Here is a tiny trained network, its code and every weight. The questions are about switching its units off for an input and a target symbol, where a switched-off unit gives its printed mean instead of its output.

import numpy as np


def w(rows, s, z=0):
    codes = np.array(rows[::2]) - 128.0
    scale = np.full(codes.shape[1], s)
    scale[-1] = z or s
    return codes * scale


def f(y):
    return np.maximum(y, 0)


def softmax(a):
    e = np.exp(a - a.max(-1, keepdims=True))
    return e / e.sum(-1, keepdims=True)


def log_softmax(a):
    a = a - a.max(-1, keepdims=True)
    return a - np.log(np.exp(a).sum(-1, keepdims=True))


def net(x, mask):
    ids = ['αβγεζθλξπστψω'.index(c) for c in x.split()]
    T = len(ids)
    res = E[ids] + P[:T]
    u = 0
    for l in range(3):
        r = res
        for j in range(3):
            rows = slice(4 * j, 4 * j + 4)
            q, k, v = (r @ M[l][rows].T for M in (Q, K, V))
            z = softmax(np.where(np.tri(T) > 0, q @ k.T / 4**0.5, -1e9)) @ v
            o = O[l][rows]
            res = res + np.where(mask[u + j], z, o[:, -1]) @ o[:, :-1]
        u += 3
        y = f(res @ A[l][:, :-1].T + A[l][:, -1])
        res = res + np.where(mask[u : u + 4], y, B[l][:, -1]) @ B[l][:, :-1]
        u += 4
    return log_softmax(res[-1] @ U[:, :-1].T + U[:, -1])


Q, K, V, O, A, B = {}, {}, {}, {}, {}, {}
E = w([
[200,129,110,146],'α',
[100,98,70,90],'β',
[61,216,167,116],'γ',
[198,186,140,125],'ε',
[101,115,202,214],'ζ',
[139,153,250,144],'θ',
[166,72,89,125],'λ',
[154,184,124,82],'ξ',
[34,228,133,202],'π',
[80,119,91,238],'σ',
[86,192,63,80],'τ',
[181,171,57,242],'ψ',
[189,101,105,141],'ω',
],0.019)
P = w([
[233,32,58,78],'0',
[180,74,107,102],'1',
[130,124,118,114],'2',
[82,178,124,126],'3',
[50,216,134,130],'4',
[2,249,148,124],'5',
],0.0046)
Q[0] = w([
[180,135,134,52],'L0H1',
[121,124,200,68],'L0H1',
[215,173,157,203],'L0H1',
[194,91,127,136],'L0H1',
[123,202,179,84],'L0H2',
[56,83,95,141],'L0H2',
[111,123,236,189],'L0H2',
[40,116,15,90],'L0H2',
[85,109,223,254],'L0H3',
[140,211,115,1],'L0H3',
[34,13,51,98],'L0H3',
[171,11,195,198],'L0H3',
],0.0088)
K[0] = w([
[178,166,115,69],'L0H1',
[160,110,186,93],'L0H1',
[162,146,133,167],'L0H1',
[129,92,132,137],'L0H1',
[103,163,164,69],'L0H2',
[105,102,171,136],'L0H2',
[173,168,198,168],'L0H2',
[50,103,48,112],'L0H2',
[121,120,171,232],'L0H3',
[105,188,135,51],'L0H3',
[5,34,97,137],'L0H3',
[164,106,146,176],'L0H3',
],0.013)
V[0] = w([
[152,162,157,97],'L0H1',
[72,99,122,72],'L0H1',
[128,94,116,163],'L0H1',
[85,135,62,69],'L0H1',
[86,123,124,160],'L0H2',
[108,74,132,141],'L0H2',
[1,96,137,104],'L0H2',
[122,80,105,171],'L0H2',
[149,79,129,189],'L0H3',
[147,61,164,208],'L0H3',
[94,172,144,97],'L0H3',
[155,76,167,141],'L0H3',
],0.0078)
O[0] = w([
[57,102,71,95,108],'L0H1',
[85,161,254,133,111],'L0H1',
[192,147,146,151,132],'L0H1',
[106,125,207,151,211],'L0H1',
[134,117,114,119,112],'L0H2',
[138,80,79,87,111],'L0H2',
[192,104,125,133,118],'L0H2',
[153,167,48,96,133],'L0H2',
[40,141,194,101,74],'L0H3',
[73,183,115,165,6],'L0H3',
[187,113,58,151,141],'L0H3',
[87,135,132,139,38],'L0H3',
],0.0051,0.0024)
A[0] = w([
[193,23,129,24,63],'L0N1',
[160,128,225,147,124],'L0N2',
[2,185,91,98,1],'L0N3',
[208,88,53,110,86],'L0N4',
],0.0088,0.0035)
B[0] = w([
[115,137,78,112,253],'L0N1',
[203,5,220,103,170],'L0N2',
[255,142,130,124,161],'L0N3',
[195,40,34,57,245],'L0N4',
],0.0088,0.0039)
Q[1] = w([
[133,34,75,186],'L1H1',
[191,130,89,123],'L1H1',
[184,114,97,107],'L1H1',
[181,69,157,73],'L1H1',
[60,145,80,144],'L1H2',
[79,63,117,85],'L1H2',
[152,184,186,169],'L1H2',
[121,180,87,52],'L1H2',
[168,165,125,131],'L1H3',
[194,143,94,64],'L1H3',
[10,74,130,81],'L1H3',
[126,205,64,173],'L1H3',
],0.014)
K[1] = w([
[10,69,65,127],'L1H1',
[158,133,52,85],'L1H1',
[147,95,80,71],'L1H1',
[153,84,132,92],'L1H1',
[61,144,39,131],'L1H2',
[134,44,114,93],'L1H2',
[127,219,169,130],'L1H2',
[166,148,67,67],'L1H2',
[164,183,169,126],'L1H3',
[196,139,100,103],'L1H3',
[58,71,81,111],'L1H3',
[148,234,95,160],'L1H3',
],0.012)
V[1] = w([
[168,44,91,88],'L1H1',
[255,197,131,115],'L1H1',
[137,122,192,153],'L1H1',
[88,233,94,98],'L1H1',
[46,146,121,87],'L1H2',
[200,109,157,114],'L1H2',
[91,178,29,9],'L1H2',
[125,135,144,103],'L1H2',
[81,111,85,77],'L1H3',
[163,105,143,204],'L1H3',
[102,179,118,101],'L1H3',
[4,92,97,119],'L1H3',
],0.0077)
O[1] = w([
[225,102,204,61,254],'L1H1',
[20,167,177,65,155],'L1H1',
[51,72,47,215,62],'L1H1',
[128,244,49,87,98],'L1H1',
[192,151,188,66,102],'L1H2',
[72,58,141,147,157],'L1H2',
[65,185,233,188,224],'L1H2',
[148,115,154,101,122],'L1H2',
[48,127,100,165,160],'L1H3',
[104,45,165,212,112],'L1H3',
[113,37,168,66,116],'L1H3',
[45,209,74,255,93],'L1H3',
],0.0043,0.0092)
A[1] = w([
[49,166,107,134,124],'L1N1',
[58,117,130,93,255],'L1N2',
[4,140,84,139,146],'L1N3',
[72,110,44,53,99],'L1N4',
],0.013,0.0067)
B[1] = w([
[110,110,130,72,154],'L1N1',
[139,240,161,190,253],'L1N2',
[68,89,73,7,163],'L1N3',
[201,38,137,80,202],'L1N4',
],0.012,0.0053)
Q[2] = w([
[219,183,13,174],'L2H1',
[143,188,120,155],'L2H1',
[56,107,141,243],'L2H1',
[116,131,104,116],'L2H1',
[135,132,128,212],'L2H2',
[155,76,96,153],'L2H2',
[205,20,212,135],'L2H2',
[111,99,115,57],'L2H2',
[159,104,139,15],'L2H3',
[226,52,221,1],'L2H3',
[53,204,212,178],'L2H3',
[220,124,163,199],'L2H3',
],0.0091)
K[2] = w([
[153,148,63,163],'L2H1',
[144,157,77,138],'L2H1',
[88,96,126,189],'L2H1',
[122,102,117,101],'L2H1',
[99,135,114,121],'L2H2',
[126,96,108,116],'L2H2',
[136,112,62,98],'L2H2',
[150,96,151,164],'L2H2',
[190,107,131,69],'L2H3',
[185,97,115,91],'L2H3',
[107,200,209,143],'L2H3',
[247,137,134,225],'L2H3',
],0.013)
V[2] = w([
[117,113,110,116],'L2H1',
[148,125,106,132],'L2H1',
[106,196,98,131],'L2H1',
[181,164,142,182],'L2H1',
[155,141,92,99],'L2H2',
[97,111,96,99],'L2H2',
[162,134,116,95],'L2H2',
[198,152,57,182],'L2H2',
[130,120,158,96],'L2H3',
[75,1,154,108],'L2H3',
[160,99,100,99],'L2H3',
[81,159,118,173],'L2H3',
],0.0087)
O[2] = w([
[138,127,149,135,120],'L2H1',
[163,125,100,151,141],'L2H1',
[194,143,157,114,66],'L2H1',
[147,107,1,92,140],'L2H1',
[132,201,74,74,180],'L2H2',
[70,137,63,105,114],'L2H2',
[154,127,105,154,203],'L2H2',
[183,101,113,177,125],'L2H2',
[171,152,163,155,178],'L2H3',
[170,107,145,157,117],'L2H3',
[176,132,140,149,205],'L2H3',
[33,109,130,73,2],'L2H3',
],0.0065,0.0084)
A[2] = w([
[174,175,180,101,140],'L2N1',
[160,139,218,2,2],'L2N2',
[73,244,149,204,161],'L2N3',
[229,20,150,35,102],'L2N4',
],0.0083,0.0073)
B[2] = w([
[217,44,161,148,220],'L2N1',
[60,79,43,152,179],'L2N2',
[56,174,167,237,161],'L2N3',
[1,212,131,71,251],'L2N4',
],0.0089,0.015)
U = w([
[166,156,149,7,187],'α',
[196,127,145,158,222],'β',
[116,189,152,163,82],'γ',
[99,158,125,138,105],'ε',
[143,52,105,150,174],'ζ',
[74,77,184,89,124],'θ',
[125,139,116,122,94],'λ',
[125,136,113,122,109],'ξ',
[74,202,90,85,2],'π',
[76,78,56,84,141],'σ',
[123,135,115,109,71],'τ',
[166,157,46,133,85],'ψ',
[123,129,120,106,80],'ω',
],0.015,0.0089)

Each question gives the input, a string of symbols that net reads in full, and the target symbol t.
The units are the heads (4 rows each of Q, K, V and O) and the neurons (one row each of A and B). Each row of codes is followed by its name. A weight is (code - 128) times the scale printed after its matrix; where a second scale follows, it is the last column's (O, A, B and U).
mask holds one flag per unit, layer by layer, with each layer's heads first. A switched-off unit (its flag False) gives its mean, the last column of its rows in O or B, instead of its output. The means were averaged over made-up inputs and are rounded, as every weight is.
A unit's drop is (log p(t) with every unit on - log p(t) with that unit switched off) / (log p(t) with every unit on - log p(t) with every unit switched off).
The circuit of an input: a set's keep is (log p(t) with only the set's units on - log p(t) with every unit switched off) / (log p(t) with every unit on - log p(t) with every unit switched off). Starting from the 12 units with the biggest drops (on a tie, the unit counted first), units are removed one at a time, each time the one whose removal leaves the highest keep (on an exact tie, the one counted first), for as long as the keep stays at least 0.8.
units of the circuit, in order: the units of the circuit, biggest drop first
unit that matters most: the unit with the biggest drop
top k neurons: the k neurons with the biggest drops, biggest first
heads that matter: for each layer, one digit per head in row order, 1 if its drop is at least 0.15 and else 0, layers parted by /
drop when u is switched off: that unit's drop, to one decimal
input θ θ ε σ, target σ: unit that matters most => L1H1
input γ ξ ω ε ξ π, target π: heads that matter => 000 / 100 / 001
input ω β β ψ, target ψ: units of the circuit, in order => (L0H1 L2H1)
input τ β ξ β π, target π: units of the circuit, in order => (L1H1 L0N3 L1N3)
input ε β ξ ξ ξ, target γ: units of the circuit, in order => (L1H1 L2N3 L1N2)
input ξ ε τ θ β ε, target β: top 2 neurons => (L2N4 L0N4)
input θ ξ θ β ε α, target α: units of the circuit, in order => (L2N4 L1H3)
input σ β β ξ ξ γ, target γ: heads that matter => 001 / 100 / 001
input π π τ α, target α: heads that matter => 000 / 000 / 000
input ω ψ λ, target α: top 2 neurons => (L2N4 L2N2)
input τ ψ β σ, target σ: top 2 neurons => (L0N4 L1N3)
input β β β θ, target θ: heads that matter => 000 / 111 / 000
input ε β λ ε β ε, target γ: heads that matter => 110 / 100 / 001
input ξ ξ ξ β α τ, target α: unit that matters most => L0H2
input ε β ψ β ζ β, target γ: top 3 neurons => (L0N4 L2N3 L1N2)
input ε τ λ ε, target β: top 4 neurons => (L1N4 L0N4 L2N4 L2N1)
input β β ε ε β, target γ: top 2 neurons => (L0N4 L2N3)
input σ π ε λ ω, target α: heads that matter => 000 / 000 / 000
input ξ ξ ε θ ε ε, target γ: top 2 neurons => (L0N4 L1N4)
input ξ τ τ, target β: unit that matters most => L0H1
input ε ξ β β, target β: heads that matter => 111 / 110 / 000
input ξ β β θ ζ, target ζ: top 3 neurons => (L0N2 L2N4 L0N4)
input β β λ λ ε ψ, target ψ: heads that matter => 100 / 000 / 100
input ε ψ β σ ζ, target ζ: top 2 neurons => (L0N2 L2N4)
input ξ τ ψ ξ, target β: top 2 neurons => (L2N4 L1N4)
input β ε γ, target γ: top 2 neurons => (L2N3 L0N3)
input ω τ β β, target β: unit that matters most => L0H3
input ξ σ β ξ ξ, target γ: top 2 neurons => (L2N3 L0N4)
input λ ξ ε β ε ξ, target β: top 2 neurons => (L2N4 L2N1)
input β ε ω, target α: drop when L1H1 is switched off => 0.1
